Stage of each row:
[-220 -103  215 -131 -122   68  139  202 -204 -164 -101  -95   76  122
 -223   26  -82 -150  256 -167   45  -13   94  -46   53  -42  231   69
 -359   98 -103  122  206 -203  145 -154   88  -73   42  254  -24  112
  111  197  -28 -110   59 -333 -164  319   62  128]
4
[ 146  -39 -220  271   49  281  -34   21  -98  -16 -161 -195 -354   87
  -26   54  449 -106   19   65    2   18  108  -96   58  -83  232  309
  -32 -183    1   92  -17   38  222  -65 -275  -65 -143  -20   50 -319
  301 -173  -89  195 -123  151  245 -120  144 -271]
23
[ -59   95    9   39  122   84  260  140 -257 -160 -181 -209  -76   48
 -163  166   -7  109 -165  189 -280  220  108 -215   -1  410   -2 -121
 -106 -189 -178  490  -70  -82  239 -124   77    7 -138  161  -65    7
  227   68  -87   39   63   37   98  176  234  -93]
5
[  39   70   87   74  219 -111  147    2 -343  -95  -59  -22   26   45
  -81  227 -112  -91   26  102   -7   -7  309    5   60  107  156 -120
 -200 -157 -203  401  175  264  115  -14  -64   49 -216   76   -2 -155
  192   52 -137  160  116   40  260  109  312 -126]
4
[-362 -126    4    7  212  -84  151  609  -16   -9   44 -106  -37   97
  -48  -91   17  -59  352   19   84 -405   49 -193 -249 -133  -33   63
 -257  117 -255  -56   77 -140 -104  240    5  -93   -2   56   40   67
  -36   20 -212   22 -123 -157  -56  267  222  -70]
27
[ 111  112    1  207 -142   73 -294  101   17 -122  106  237   84    4
   66  -17  144  -42  140   98  -72   -6 -245  211  115  -42  185  167
   57   58  269 -302  -16 -187  212 -199   16   -6   78   36   47  159
 -278 -200    6  -43  252  -83 -135 -313 -243 -183]
17
[  15  112  -33   87  176 -301  170  310 -224  -45  -84  -28  -48 -159
   21  193 -352   81 -149  172 -199  150  121 -205 -303  516 -275 -392
  266  -42 -107  366 -233  -77  117   52  251   98 -302   30   30  220
   41  -87 -115  -41  187  270   -2  155  153  -32]
12
[-245    9  157  140   43 -165  125  -70 -261   22  137   94  152    1
  181  210 -166   26  -81  -34 -180 -220 -144   54  -71   24  -13 -295
  111   42  -77    3 -130  256 -154  166  339  -19   17  225 -204 -220
   69   22 -254  -31  -63  232    3  101   10  148]
29
[ -25  -16  -14 -107  -13  -17  218  240 -173 -137 -128    1  -82  200
 -247    5  -34  -56   61  -21   25  192  306  -62  -99  275  103  -67
 -143  -35 -173  281   33 -282  232 -221  -22  142  -49  242  131  201
  155 -126   75   90   75 -155  102  100  164  -25]
5
[ -82  115  183  -75 -111 -175   60  148 -347   37 -102   24  141 -105
  117  100 -284 -124  259 -250  -64 -262   10   76   49 -159  289  -16
  -94  -28  127   18  209  142   57   59   94  -59  115   58 -137   16
   31   -1 -142  -80   63   31 -106  369  -20   -1]
15
[ 139  310 -114    8 -117  -45   26  103 -512  -34  130  -23  -24  -30
 -136   58 -181 -394  254  -54  236   -7  289 -156 -121   23  175  -78
  -48   -5   24  271  119 -266  296 -163 -271   36 -115   35  227  -86
  232   18    6   48  -44  -92  -26  191  -48  -65]
29
[ 326  -35  -55  396  181  -27 -217 -250 -104 -101  223  180   26   -6
  -15  261  -59   42 -182  191  -12  327   71  152   79  243  -18 -204
  201 -106   34  -56 -111  -89  276 -244   71  219 -285   25   44 -132
  -80  -15  142  178  293   49  205 -331   63   15]
8
[-173   16  -95   57  -10  -57  358  255 -131  165 -155  215    5   23
  166  -67 -140  307 -208   23 -380 -186 -290   37 -164  245  -82 -196
  157 -133 -215  -12 -256  -29 -218   96  296  332  312  123 -130  -12
 -126 -268  -73  190 -201  267   69  313  -17  -20]
13
[ 316   66   73  163  105  -13 -180 -213 -226 -170   66   43   -1  -40
 -105  301  -79   88  -30  125 -105  351  217  156  228  166  226  -66
   20 -187   92  175   64   62  406 -280  -30   79 -265   52  -19  -71
   84  -34   98   97  364  -48  188 -291   27 -103]
6
[ 118   -4 -131   32  225  -63   31  111   68 -135  144 -134 -282   51
 -116  230 -126   87  -92  201 -159  349  228 -242 -148  383  -98 -225
  140 -102  -38  157 -253 -209  116   34  158    4 -308  216  -59  -99
  273 -133   89   55   -1  152  226 -119  281  -82]
28
[ 191  -93  -25  235  -18  138 -231  -13  180 -142  -31   50  -80   33
    8   57   97  -71   28   78 -179  -34 -209  164  265 -127  218  163
  -25   60  293 -290  -65   43  -65  -82   75  -30   43   68  -49  -43
  -17 -123   33   13   88   59  -42 -254   74 -118]
17
[-255 -170   48  -20  -92  105  285  143  -63  -87 -178   93   27  171
  -17 -174   -1  -44  -43  -95 -169 -104 -241   40   20   16  105   71
 -283    2 -153 -124  -46 -126 -132  -20  204  137  285  248  -92   -8
   13   52  -14   42 -179 -134 -101  317  175  112]
6
[ 349   89 -172  375  129  116 -170 -154 -104    4  110   -7 -101   23
   -2  231   28 -185  -29  135   33   13   82   32  144   -6  169  -31
   59 -126  111   10   34   43   60 -110 -135   93 -140  -36   30 -349
   93  -56   40  253   12  207  279  -92  196 -162]
17
[-212 -249   14  258   58  -32  -40  185  142    9  231  326   85   98
   70  -11  126   19  131   47   98 -298 -250  119 -151 -132 -111  -57
  108  290 -224 -418 -163  -75 -245   81  220   92   11  122   67  -71
 -217 -123 -151   43  -30   -1  -72 -159 -167   94]
28
[ 135  129 -215  130  153  -94  -49  378  -35  -62   31   22 -201  214
 -131  -25  176 -135   75  239   59  -35  320 -127 -176  197  -16   21
   64  -51  111  132  -62 -242  242  -46 -235   42 -140   65  236  177
   94 -342  -13  134   30   57  181 -250  259 -322]
23
[-145  196   -1  -19  177 -203  246  190 -476  -36  -69 -221   38  154
   21  119  120 -117   32 -146 -104 -150  379 -271  -63  155  145 -131
   20 -264  218  214   63 -122  477   77 -111 -218   -1  139 -108   51
  390   23 -132  -61  -81   65   81  348  330  -61]
28
[  10   32   79   94   19  -28 -137  177   -3   31   13   94   66   38
   82  -22 -114   72  148   56 -292 -399 -228  191  252 -277  268  133
 -155  -43  329 -296   83  134 -148  118   66    5  318   45 -177  -28
 -135  -89  -25   41  -54  -17  -79   25   99 -153]
19
[-323 -136  195  178  124  -35  162   11 -271  -63 -151 -168    4  154
   52   66  -55  163 -295  114 -403  -82  -88  113   38  117   35 -116
 -210 -141  -17  234  -85  283  -41   95  307    8   89  286 -255  -16
   48  143 -169   41  -19   49   33   83  390  104]
3
[  60  -27   41  284   39  134 -269 -219   38  -58  318  126   42   43
  100  132   22  209  -85  169 -307    6 -345  214  249 -100  154   13
   31  -89  233 -386 -147   16   16  -34  198   36  128  162 -244 -299
 -119  -15   65   74   12  -16   31 -339  -61  -12]
28
[ 384   -4 -261  141   34 -111  102   91 -330 -115 -393  -59 -378 -109
 -108  -87 -119 -343  -97   66   53  204  347  -27  -95  163   77   49
  -18  -78    1  402 -102   96  141 -114 -274  224 -323 -130  361   81
  360 -162   49  171   36  129   55  -24  322 -162]
8
[ 353  147  -42  319  352 -224   17 -402 -217  -32  215  566  191  -82
  192  353   36  334 -404  344 -315  231   -7  105  204  436  -83 -366
  464 -374   37 -123 -241   67  295  -17  181  244 -205  -34 -152 -286
  -18  -64   97  145  181  296  301 -118  -57 -158]
3
[ 363 -170 -290  187 -202  225 -208  -74   22   16  217  220 -314   88
 -218  -85  -20 -429  301  -68  498   75  136  138  -64 -301  231  171
  -73  234 -166 -225   10 -275 -139 -252 -276  329 -116   54  397 -354
  113 -201  249  323 -181 -150  124 -232 -130   14]
28
[ -78    3  -67  247  191 -162   52  240 -286  103  -84  222   67  -52
  242  -55  399  136  113  -17  -84 -425  -31   20   -6 -159   88  147
  206 -157   87 -281  -36   51  304  160 -159  -61   41 -211   18    4
  -20 -158 -212   16  -14   74  -54   82 -152 -202]
26
[  54  -61  -93  180  119  -69   80  275   38  -51 -207  192   -6 -119
  133  -13  175  134   -1   53 -233 -143 -196   -3   36   90   -6   48
  217  -17   49 -228 -181  -45   45   51   98   19   -3 -124   12  155
  -69 -194  -94  -33   93  167 -116   74  -82 -166]
15
[ -57  -40  -40  111 -252  249   23  133  101   52   62  110  -20   34
  -55  -61 -317   46  -38   84 -258 -130 -525   81   34  -15   20  -54
  -96  163  -49 -183 -174 -205 -446  -78  329  276  364  225  -97 -143
 -197  -37   76  108 -227   20 -159  158  -92  106]
15
[ 271  -87   14  334   45  139  -74 -408  -63   23   -4  128   -4 -122
  135  295 -110  186 -230   39 -332   39 -284  243  347  -45  196  -79
  136 -158   49 -143 -119  371 -145  -64  216  201   18   21 -245 -488
   59  -38    7  205   23  301  191 -104  -19   14]
12
[ -55 -126   24  375   86   42  -75  148  220  -36   49  189   57  -91
   91  144  -37   17  -48  277 -174 -289 -459   51    7  -10 -180 -102
  129  284 -131 -181 -218  192 -457  125  334   32  -72   11  -28 -123
 -204  -46 -266  -10   39  281 -116 -111  -55  -42]
17
[ 125 -230  -30  310  216   75 -366   -7  253 -120  263   47 -115   42
   24   11   30   18  103  201 -120  -98 -204  184  219 -295  140  180
 -159   34  227 -512  -69   39 -130  103   57  -11  -23   28  -89 -215
 -112   24   97   98    9 -132    6 -376  214  -79]
27
[ -13 -128  -67  438   90   10  -28  189   -7  -74   -9  243  141 -122
   81    9  157   28  -82  152  -57 -104 -354   -1  -69  144 -235  -71
  260  172  -90 -260 -245 -202   58  -90  172   98 -118 -133  136  134
 -258   32 -132  -51  184   59 -250  -33 -199   42]
11
[ -59  250   48  206   15 -289   33   84 -481  173  127   87   72 -104
  138  157 -405 -265  -17  158   -3 -406    1 -116 -220    1 -138 -285
  104   41   31  264  -27  244 -153  251   84   46  -98   17   -6 -251
   96   74 -300   -6 -166  318  -48  257  115  -16]
24
[-202  165  119  133  -65 -134  -68  -46 -254  -43   52  155   81 -148
  464   54   22 -106   13  -30 -107   16 -281  116 -146   33  119   75
   22 -177   50 -143   -9  176  197  177  250 -158  -66   74 -251 -134
 -188  -44 -263 -111  144  194    1   83  -35 -142]
18
[-221  -61  175  -36 -151   66  173  129 -266  -60  -92 -142   50  127
 -170  109 -170   58    2 -136 -123   99   37  -17  -52  180   97 -136
 -126   23 -119  255   23 -184  162 -222  227   65   76  321  -94  103
   80   66  -31  -28   70 -130  -63  215   18  213]
7
[-209  -63  211   91  -73  -43   99  -73 -217  -65  -88   88  129   32
  135   60 -125  201 -213  -27 -382   25 -272  199   73  128   81  -99
  -36  -98   36  -21 -118  139   51  -35  376   83  165  249 -261   17
  -74   17  -95  -40   91   32  -77   39   26  133]
7
[-203 -195   48 -187   35 -179  308  555   43 -106 -308   75   11  147
 -108 -215 -110  -62  205 -175  -96 -297   49    2  -57  -13   90   43
 -232  135  -57  -95   29  -99 -152   72   99   94  213  143   75  403
   36 -165  -49  -21  -33 -141 -157  281  263    2]
10
[ 101 -170 -103  268  116 -156 -198  238  155  -24   60  333 -127  -19
   87  -85  134   -7   89  206    6 -204 -105  129  -90 -107  -86   99
  190  170   76 -359 -213   26  -96  127   23   80 -137  -71  176   77
 -125 -289  -74   22   57   82  -83 -372  -59 -167]
25
[-354 -216  160    9    9    8   69  437  240  -66  -24  -12   79  121
   -7   82  111  189  163  -92 -179 -164 -212  -92  -78   69  -32  -29
   64  188  -12 -279  -95 -288  -30   48  407 -173  113  249 -190  249
 -133  -72 -130 -205   77  -22 -183  169  -67   91]
18
[-253 -160 -165  -36 -131   14  114  407   23  101   56  146 -230  100
   86 -335  -51 -232  232  -94  192 -173 -157 -112 -397 -133  -22  189
 -184   81 -200 -335  -80 -419 -166  198   81  139  152  139   62  -91
  -90  -83   38   72 -374 -130  -92  360   93   16]
24
[-157  -85  170  279  -86   71 -133 -107 -169  107   57  -13  -11  -34
  157  131 -113  -40   16   53 -163 -404 -325  180   94 -356  140   65
 -109   86   30  -59    0  494 -325  184  194  -32   80  115 -209 -428
   16   48 -300   39 -148  194  -36  -60    4   37]
24
[ 362  156 -221  326   -7  118  -83 -109 -156  -37  132   89  -70  -24
  -96  184 -131 -141 -150  191   11  244    3  -38  -10  292  -28 -196
  192  -51   -8  133 -141 -240  130 -279  -28  267 -166   20  147 -180
   26  -75  124  212   69  162  155 -100   15  -60]
13
[ 162 -244 -127  366  107  224 -125   10  120 -168  -12 -175 -243   35
 -153  206  146   48 -121  121    0  415   45  -13  -50  263  -49  -37
  117   40 -159   89 -193 -185  183 -290  105   94 -361   94   97  -32
   35  -81   55  141  251   58  164 -332   99   32]
11
[ 349   83 -240  452   70  110 -222 -456 -227   95  460  165 -149   11
   69  248 -143 -133 -179  202  127  224   19  111  -48   55   33 -220
  181 -147  -91  -39 -150  -21    5 -113  -29  319 -210   76   32 -674
   48  -41  150  391 -123  212  395 -260   41    9]
28
[-105 -174   80   39 -105  -19   49   63  -28 -214 -148  185   87  123
   59 -226   53 -330   85 -170    4 -118 -190  178  107 -156  211  208
 -300   92  126 -343   48  -42   -9  -34   88   19  171  149   17  121
  -23   47  -14  -67   18 -201 -207   77  213   64]
8
[  13  255  130  134  -18 -323  -80  134 -289  -17   50  269  310 -107
  201   16 -323 -220   69   50 -169 -415 -204  121   79  -65   61 -144
   38   56  385 -159   44  127  -45  131  131  -15  159  -24  -53  149
 -164   31 -158 -145   96  106 -271  167   47  -63]
16
[-211  -39   89  112 -128   29  265   61 -354  -45 -358   55  -21 -179
  149  -53  -27   60 -167   26 -298  -60 -327   48  -46   90   12   51
  -57  -35 -233  216 -158  263  -50   34  214   71   12   24  -65  -46
   48   36 -280  -53  -14  133 -198  237 -101   13]
6
[-244 -341   69  -68 -184  224  155   63   85 -159 -125   33 -162  127
  -80 -187  -46 -118   35  -94  -66  128 -259   53   -7  -71  147  194
 -401  102 -217 -181  -64 -192 -214  -19  294   91  137  328  -93 -100
   37  145   94   -9 -190 -253 -143  251  145  178]
3
[ 297 -167 -179  412  -47  205 -183  -51 -171  -86 -277 -233 -300  -13
  -78  -11  187 -240  -46  -46   23   85   87  153  135 -139  253  228
  -33   -4  196   75  -34   91  170 -259 -226   75 -149  -87  207  -19
  174  -84   35  170  104   49   11 -248  162  -43]
13
[ 243  -80  -12   56 -125 -135  -26 -193   -6  -69  -34  509   -9 -140
  191   18 -155   78 -104  -63 -156  233 -214  290   61  121  101  -48
  249  -42   35 -330 -221   42   13  -80  263  284  -19   65  -33  -47
  -73 -283  122   34  147  144   -1 -156 -219   -4]
10
[-262  122  -33   51 -278   48  262  210 -148  107  -12  210   10 -117
  152   66 -119   52 -102   34 -140   16 -412 -221 -380  363 -250 -225
  319  109 -313   75 -320 -313 -109   22  439  100   38  190  -83  -86
  -93 -107 -199 -117 -151  308 -166  413 -383   75]
18
[ 235  -79 -203  278   26  111 -144   48  105   13   15  215 -195 -118
  116   -6   50  -22   59  129   -3   26 -203  134    3  -73   95  145
   79  -14  -85 -255 -117  -12 -121   -9    4  187  -87 -103   77 -213
 -140 -217   43  206    5  136  101 -121  -75 -197]
17
[ -83   49 -141  132   13   55   36  485   24  -86  126 -131  -69   93
 -213   73  -74 -250  153  118  196   95   86 -373 -364  346 -230 -181
   59  208 -148  138  -86 -670  123 -142   92  -15 -198  143  192  209
  -52   32   -3  -52   45  -41  -91  230   95   21]
17
[ 293   47 -249  410   13    2  -17 -133 -143   31  152  238 -164  -78
  -10  214 -200  142 -430  326  -71  495  -46   23 -308  616 -343 -430
  498  -36 -282  255 -453 -222   89 -275  230  477 -339   79  179 -116
 -101 -247  102  264  154  342  230 -304 -132   39]
10
[ 239 -139  -69  148  227   47   43 -160   11 -195  -39  117  -29   89
  -17  192  294  -23   -9  -88   35  291  207    8  190  153  213   49
   50 -221  -38 -172   31 -112  394 -179  -52   25 -222   38  -33 -154
  193  -69  107  126  189    4  293  -51  181  -94]
8
[-156 -395   85  186   48  185   80   66  303  -94  -54   98   21   63
    4  165  199  378  -87  -69 -252  111 -333   79   74  142  -30  -45
  168   98 -222 -331 -238 -125  -63 -118  456   68   20  207 -197  -20
 -112 -106  -35   -1  136   61    4  -75 -156  165]
11
[-128  -27  -95  -10   24 -178  168  201  -92   -7   60  273 -124 -153
  202 -112 -260   13   59   70  -73  -44 -188   86 -295   45  -54  -99
    3   49 -350  -78 -231   93 -314  233  222  211  -42   71   40 -108
  -95 -205  -95  113 -113  116    2   73  -46  -61]
30
[ -72   92  -55  172   68 -190  157  172 -412  171 -147 -131 -169  -57
  132   76 -239 -316   -2   38   22 -378  137 -145 -238  -66  -14 -108
  -38  -41  -63  351   15  339 -205  299  -22   11 -118   -9    8 -267
  255    1 -301  102 -262  367   92  370  350  -82]
21
[ 219  -83 -142  153 -100   37 -184   29   22   -1   14  250 -202   15
   28 -148   61 -146  116   54   -4 -147 -119  163   92 -265  193  246
   -4   51  206 -346  -93   -7  -79   13 -111  135   74   -7  116 -148
   51 -225   80   97 -142   -8  -59 -222  -47 -146]
25
[ 171  282 -153  125  146 -116   63  296 -266  -42   22  -51   23   71
 -122  100 -150 -249   84  130   45  -87  274 -174  -84  233   27 -177
   -5  -81   86  273   84 -222  197  -96 -183   79  -81   -8  168  112
   74  -73  -11  132   60   73  118  166  292 -197]
15
[ 203 -310 -254  217   74  262  102  183  310 -146 -111  164 -175   48
 -212  -39  211  -35   20   73   58  132 -136  -97   37  126  -58   86
   57  160 -277 -252 -209 -378 -103 -208   19  238 -108  -17  225  -45
   41 -109  138  158  -28  -38    5  -12   -9  -16]
10
